Here is a tiny trained network, its code and every weight. The questions are about switching its units off for an input and a class, where a switched-off unit gives its printed mean instead of its output.

import numpy as np


def w(rows, s, z=0):
    codes = np.array(rows[::2]) - 128.0
    scale = np.full(codes.shape[1], s)
    scale[-1] = z or s
    return codes * scale


def f(y):
    return y / 2 * (1 + np.tanh(0.7978845608 * (y + 0.044715 * y**3)))


def log_softmax(a):
    a = a - a.max(-1, keepdims=True)
    return a - np.log(np.exp(a).sum(-1, keepdims=True))


def net(x, mask):
    res = np.array(x, float).reshape(1, 8) / 4 @ E
    y = f(res @ A[0][:, :-1].T + A[0][:, -1])
    res = res + np.where(mask, y, B[0][:, -1]) @ B[0][:, :-1]
    return log_softmax(res[-1] @ U[:, :-1].T + U[:, -1])


A, B = {}, {}
E = w([
[193,165,251,178,198,98,169],'x0',
[89,18,149,108,75,195,212],'x1',
[155,146,48,135,28,38,232],'x2',
[66,186,151,117,165,100,101],'x3',
[51,118,141,254,64,118,81],'x4',
[32,161,244,62,93,108,122],'x5',
[98,99,169,143,112,179,40],'x6',
[110,79,163,121,148,33,72],'x7',
],0.006)
A[0] = w([
[192,138,141,73,209,205,64,177],'neuron 0',
[102,73,55,92,94,100,231,175],'neuron 1',
[76,137,164,73,189,28,70,238],'neuron 2',
[149,65,105,76,154,217,173,216],'neuron 3',
[159,207,136,129,150,76,207,159],'neuron 4',
[166,124,194,60,97,80,182,196],'neuron 5',
[162,168,101,200,154,77,27,188],'neuron 6',
[179,191,215,115,124,70,217,247],'neuron 7',
[118,114,221,112,195,218,61,255],'neuron 8',
[174,35,175,82,134,205,186,229],'neuron 9',
[107,93,34,103,32,148,178,183],'neuron 10',
[120,100,134,218,108,104,24,194],'neuron 11',
[199,155,61,205,47,87,120,198],'neuron 12',
[58,71,218,142,78,138,108,241],'neuron 13',
[40,211,87,108,91,108,37,196],'neuron 14',
[224,95,69,205,63,119,148,234],'neuron 15',
[97,105,166,244,122,160,60,182],'neuron 16',
[167,122,122,147,153,183,55,134],'neuron 17',
[37,190,45,114,78,95,44,185],'neuron 18',
[136,68,39,109,47,105,185,171],'neuron 19',
[167,200,149,113,142,50,197,213],'neuron 20',
[91,175,113,109,231,74,64,132],'neuron 21',
[203,159,160,97,184,191,185,221],'neuron 22',
[156,97,134,233,138,163,95,192],'neuron 23',
[183,214,113,165,157,132,224,193],'neuron 24',
[100,129,172,81,201,62,57,200],'neuron 25',
[53,114,214,127,173,142,62,237],'neuron 26',
[32,211,123,152,27,159,84,208],'neuron 27',
[201,114,110,86,198,223,124,132],'neuron 28',
[152,253,127,180,151,65,173,196],'neuron 29',
],0.0067,0.004)
B[0] = w([
[115,178,72,74,169,170,16,216],'neuron 0',
[137,88,23,76,28,48,222,214],'neuron 1',
[234,140,222,64,104,46,82,230],'neuron 2',
[54,136,7,23,52,152,74,207],'neuron 3',
[102,215,112,177,180,93,222,185],'neuron 4',
[89,191,159,69,81,66,196,194],'neuron 5',
[240,104,159,182,239,154,78,205],'neuron 6',
[58,201,149,139,176,47,211,234],'neuron 7',
[32,145,177,89,189,139,39,255],'neuron 8',
[24,150,49,28,91,73,116,217],'neuron 9',
[103,51,58,76,28,146,211,218],'neuron 10',
[166,27,209,209,189,138,87,200],'neuron 11',
[241,64,91,207,139,222,196,203],'neuron 12',
[31,107,240,153,91,54,151,214],'neuron 13',
[222,179,233,120,65,187,107,198],'neuron 14',
[172,34,31,191,166,155,172,222],'neuron 15',
[69,36,195,227,204,138,103,200],'neuron 16',
[117,104,121,150,188,192,36,166],'neuron 17',
[228,148,188,114,50,196,123,198],'neuron 18',
[149,21,43,96,43,82,226,219],'neuron 19',
[155,209,113,165,171,64,239,210],'neuron 20',
[250,151,149,81,210,58,43,192],'neuron 21',
[65,224,44,101,156,154,118,217],'neuron 22',
[81,48,131,190,232,201,105,180],'neuron 23',
[92,209,39,195,214,192,204,197],'neuron 24',
[213,135,204,55,128,17,39,217],'neuron 25',
[70,129,244,124,161,93,63,236],'neuron 26',
[125,145,221,173,51,233,156,197],'neuron 27',
[97,148,3,96,198,183,46,189],'neuron 28',
[182,198,160,176,211,147,216,204],'neuron 29',
],0.0057,0.0075)
U = w([
[64,169,29,77,159,214,41,191],'0',
[126,17,12,93,54,81,192,143],'1',
[191,20,99,235,178,188,117,52],'2',
[97,150,169,105,121,43,146,252],'3',
[150,140,167,116,3,211,156,86],'4',
[147,229,81,194,195,139,217,78],'5',
[223,147,157,104,179,91,35,3],'6',
[18,73,189,194,163,153,90,87],'7',
],0.0071,0.0019)

Each question gives the input, the list of numbers given to net, and the class t.
The units are the neurons (one row each of A and B). Each row of codes is followed by its name. A weight is (code - 128) times the scale printed after its matrix; where a second scale follows, it is the last column's (A, B and U).
mask holds one flag per neuron, in row order. A switched-off neuron (its flag False) gives its mean, the last column of its row in B, instead of its output. The means were averaged over made-up inputs and are rounded, as every weight is.
A unit's drop is (log p(t) with every unit on - log p(t) with that unit switched off) / (log p(t) with every unit on - log p(t) with every unit switched off).
The circuit of an input: a set's keep is (log p(t) with only the set's units on - log p(t) with every unit switched off) / (log p(t) with every unit on - log p(t) with every unit switched off). Starting from the 12 units with the biggest drops (on a tie, the unit counted first), units are removed one at a time, each time the one whose removal leaves the highest keep (on an exact tie, the one counted first), for as long as the keep stays at least 0.8.
units of the circuit, in order: the units of the circuit, biggest drop first
top k neurons: the k neurons with the biggest drops, biggest first
drop of u: that unit's drop, to one decimal
input [-4,8,-4,-6,-7,5,3,7], class 0: top 2 neurons -> [neuron 3; neuron 8]
input [-2,-4,6,8,4,5,-8,3], class 5: units of the circuit, in order -> [neuron 29; neuron 20]
input [7,2,-8,2,7,-7,-3,-3], class 7: units of the circuit, in order -> [neuron 8; neuron 16]
input [0,-4,4,6,-2,5,7,-8], class 4: top neuron -> [neuron 27]
input [-5,0,-8,-2,-1,7,1,4], class 6: units of the circuit, in order -> [neuron 25; neuron 2]
input [-4,-5,6,0,3,1,8,-4], class 4: units of the circuit, in order -> [neuron 27; neuron 18]
input [1,-1,7,-1,8,-2,-6,8], class 2: units of the circuit, in order -> [neuron 12; neuron 11]
input [3,1,-2,-8,-8,-3,-6,-6], class 0: units of the circuit, in order -> [neuron 3; neuron 28]
input [1,4,-4,-3,-5,-4,-8,1], class 0: units of the circuit, in order -> [neuron 28; neuron 3]
input [3,8,6,2,-3,5,-8,-1], class 1: top 2 neurons -> [neuron 1; neuron 19]
input [-4,-7,4,8,-5,-3,-1,3], class 6: top 2 neurons -> [neuron 21; neuron 2]
input [-4,-3,-6,5,5,8,2,1], class 6: top 3 neurons -> [neuron 2; neuron 25; neuron 21]
input [-8,-6,3,-3,-2,6,-3,-6], class 4: drop of neuron 14 -> 0.3
input [-1,-6,-6,4,2,-3,5,-2], class 6: drop of neuron 21 -> 0.1
input [-2,1,6,2,5,2,-3,-7], class 1: units of the circuit, in order -> [neuron 10]
input [0,-7,-8,8,-4,-1,8,-8], class 6: drop of neuron 25 -> 0.1
input [0,-6,-5,-7,-2,-4,2,2], class 0: drop of neuron 18 -> 0.2
